[[ 0.34  5.17  7.48  0.24  6.46]
 [ 4.08 -1.42  1.86 -2.70  4.37]
 [-7.41 -5.38 -5.05  5.40  4.43]
 [-1.33  0.18  2.94  5.05  2.87]
 [-7.09 -6.46 -5.09 -7.07  1.18]]
->
[ 6.46 -2.70 -5.05  0.18 -7.09]

[[ 5.18  1.57]
 [-2.18  1.33]
 [-1.62  0.19]
 [ 7.69 -0.52]
 [ 0.55 -0.40]]
->
[ 1.57 -2.18]

[[ 2.43  4.95]
 [-4.89 -6.31]]
->
[ 4.95 -4.89]

[[ 4.16 -0.39 -1.25  1.36  6.16]
 [ 0.39 -1.49  1.75  0.30  2.52]
 [ 1.52  2.95  1.81 -4.18  4.16]]
->
[6.16 0.30 1.81]

[[ 4.11 -3.68  6.94  0.19]
 [-4.30 -2.15 -0.99 -2.89]
 [-6.37 -1.47 -2.60 -3.08]
 [ 0.00  2.72 -4.78  0.07]]
->
[ 0.19 -0.99 -1.47  0.00]

[[-3.20 -0.44  5.29  3.60]
 [-2.01  3.61 -0.20 -2.79]
 [-3.95  2.41  2.37  7.28]
 [-3.74  0.99  0.83 -4.45]]
->
[ 3.60 -0.20  2.41 -3.74]

[[-1.42  0.25 -0.75]
 [ 6.65  4.84 -1.28]
 [-6.40  4.88  6.80]]
->
[-0.75  4.84 -6.40]

[[ 6.64 -5.48  4.84 -2.22]
 [-1.78  3.89  7.97  7.99]]
->
[-2.22  7.97]
---
[[-7.12  1.62 -0.04]
 [-0.19  0.37  0.10]
 [-0.40  0.60 -0.13]
 [-0.85  0.45 -0.07]
 [-0.91  0.74 -0.19]
 [-0.86  5.16  0.07]
 [-0.35  2.72 -0.06]
 [-0.55  0.12  0.03]
 [-0.64 -5.35 -0.14]
 [-0.77 -1.99  0.06]]
->
[[-0.04 -7.12  1.62]
 [ 0.10 -0.19  0.37]
 [-0.13 -0.40  0.60]
 [-0.07 -0.85  0.45]
 [-0.19 -0.91  0.74]
 [ 0.07 -0.86  5.16]
 [-0.06 -0.35  2.72]
 [ 0.03 -0.55  0.12]
 [-0.14 -0.64 -5.35]
 [ 0.06 -0.77 -1.99]]

[[ 1.88 -1.98  1.24 -3.76  5.63  2.61  3.19  5.50  1.76  1.66  1.05 -5.53
   3.41]
 [-1.50  1.45 -3.39  2.53 -1.60  1.70  0.01 -1.85 -4.32 -2.03  0.38  1.33
  -2.54]
 [-1.76  1.53 -3.84  4.28 -0.94 -0.36  0.14 -0.92 -3.42 -0.33 -1.05  2.83
  -0.91]
 [ 4.13 -1.54  3.35 -1.52  4.31  1.09  4.06  7.05  1.90  4.22 -0.24 -4.06
   3.91]
 [ 0.76  1.78 -2.72  4.87  0.19 -1.49  0.19  0.74 -2.82  0.65 -0.98 -0.21
   0.48]]
->
[[ 3.41  1.88 -1.98  1.24 -3.76  5.63  2.61  3.19  5.50  1.76  1.66  1.05
  -5.53]
 [-2.54 -1.50  1.45 -3.39  2.53 -1.60  1.70  0.01 -1.85 -4.32 -2.03  0.38
   1.33]
 [-0.91 -1.76  1.53 -3.84  4.28 -0.94 -0.36  0.14 -0.92 -3.42 -0.33 -1.05
   2.83]
 [ 3.91  4.13 -1.54  3.35 -1.52  4.31  1.09  4.06  7.05  1.90  4.22 -0.24
  -4.06]
 [ 0.48  0.76  1.78 -2.72  4.87  0.19 -1.49  0.19  0.74 -2.82  0.65 -0.98
  -0.21]]

[[-2.04 -7.63 -0.12  0.46 -0.43  1.05 -0.47  0.26 -3.56 -0.14  0.27  5.38]
 [-2.04  4.68  3.49  3.17  0.70  0.72 -3.03  2.96 -0.29  2.63 -5.81 -0.94]
 [-2.93 -5.69 -1.51  1.67  0.21 -1.97  0.91  1.76 -5.73 -1.53 -1.63  5.38]
 [-1.75  6.63 -0.12  3.17  0.70 -3.64  0.51  2.96 -1.92 -0.83 -4.67 -3.58]
 [ 2.69  5.33  2.66 -1.04 -0.22  3.07 -2.05 -1.84  6.24  2.40  1.03 -4.63]
 [ 2.39 -1.15  3.49 -1.35 -0.85  3.07 -3.03 -3.34  5.69  2.63  2.55 -0.42]
 [ 2.10  6.63 -2.62 -2.25  0.42 -3.31  0.91 -0.04  1.88 -2.22  1.41 -6.21]]
->
[[ 5.38 -2.04 -7.63 -0.12  0.46 -0.43  1.05 -0.47  0.26 -3.56 -0.14  0.27]
 [-0.94 -2.04  4.68  3.49  3.17  0.70  0.72 -3.03  2.96 -0.29  2.63 -5.81]
 [ 5.38 -2.93 -5.69 -1.51  1.67  0.21 -1.97  0.91  1.76 -5.73 -1.53 -1.63]
 [-3.58 -1.75  6.63 -0.12  3.17  0.70 -3.64  0.51  2.96 -1.92 -0.83 -4.67]
 [-4.63  2.69  5.33  2.66 -1.04 -0.22  3.07 -2.05 -1.84  6.24  2.40  1.03]
 [-0.42  2.39 -1.15  3.49 -1.35 -0.85  3.07 -3.03 -3.34  5.69  2.63  2.55]
 [-6.21  2.10  6.63 -2.62 -2.25  0.42 -3.31  0.91 -0.04  1.88 -2.22  1.41]]

[[ 1.23  1.04 -2.11 -2.22 -1.66 -0.78  4.71]
 [-0.84 -2.12 -5.37 -0.78  0.14 -3.79 -3.35]
 [-1.48 -0.95  3.52  3.06  2.95  1.67 -6.21]
 [ 1.12  3.05  3.88 -0.34  6.52  3.24 -0.09]]
->
[[ 4.71  1.23  1.04 -2.11 -2.22 -1.66 -0.78]
 [-3.35 -0.84 -2.12 -5.37 -0.78  0.14 -3.79]
 [-6.21 -1.48 -0.95  3.52  3.06  2.95  1.67]
 [-0.09  1.12  3.05  3.88 -0.34  6.52  3.24]]

[[-1.52  0.78  0.81 -1.01  0.71 -1.14  1.23 -1.07 -1.88 -0.71 -0.94 -1.41
  -1.37 -2.04  2.53]
 [ 6.44  0.85 -0.81 -0.39 -0.86 -0.57 -0.72 -0.50  6.51  0.81  0.10 -0.83
   0.18  2.33  0.39]
 [-0.32  0.40  1.73  1.63  0.98 -1.50  2.33  2.86  0.88  1.48  4.18 -1.16
   1.15  0.11 -2.73]]
->
[[ 2.53 -1.52  0.78  0.81 -1.01  0.71 -1.14  1.23 -1.07 -1.88 -0.71 -0.94
  -1.41 -1.37 -2.04]
 [ 0.39  6.44  0.85 -0.81 -0.39 -0.86 -0.57 -0.72 -0.50  6.51  0.81  0.10
  -0.83  0.18  2.33]
 [-2.73 -0.32  0.40  1.73  1.63  0.98 -1.50  2.33  2.86  0.88  1.48  4.18
  -1.16  1.15  0.11]]

[[ 0.31  0.01 -0.09  0.13]
 [ 0.23  0.01 -0.07  0.09]
 [ 0.28  0.01 -0.08  0.11]
 [ 0.30  0.01 -0.09  0.12]
 [ 7.15  0.33 -2.16  2.86]
 [ 0.26  0.01 -0.08  0.10]]
->
[[ 0.13  0.31  0.01 -0.09]
 [ 0.09  0.23  0.01 -0.07]
 [ 0.11  0.28  0.01 -0.08]
 [ 0.12  0.30  0.01 -0.09]
 [ 2.86  7.15  0.33 -2.16]
 [ 0.10  0.26  0.01 -0.08]]

[[ 2.20 -1.43 -6.59 -4.12 -4.34  1.67 -1.76 -1.66]
 [-0.93  5.87  0.39  2.85  0.34  2.94 -0.42 -1.20]
 [-2.62 -0.96  5.97  0.22 -0.75  1.63 -0.67 -1.81]
 [-0.75 -2.67  0.96  2.49  4.53 -6.59  2.51  4.00]]
->
[[-1.66  2.20 -1.43 -6.59 -4.12 -4.34  1.67 -1.76]
 [-1.20 -0.93  5.87  0.39  2.85  0.34  2.94 -0.42]
 [-1.81 -2.62 -0.96  5.97  0.22 -0.75  1.63 -0.67]
 [ 4.00 -0.75 -2.67  0.96  2.49  4.53 -6.59  2.51]]
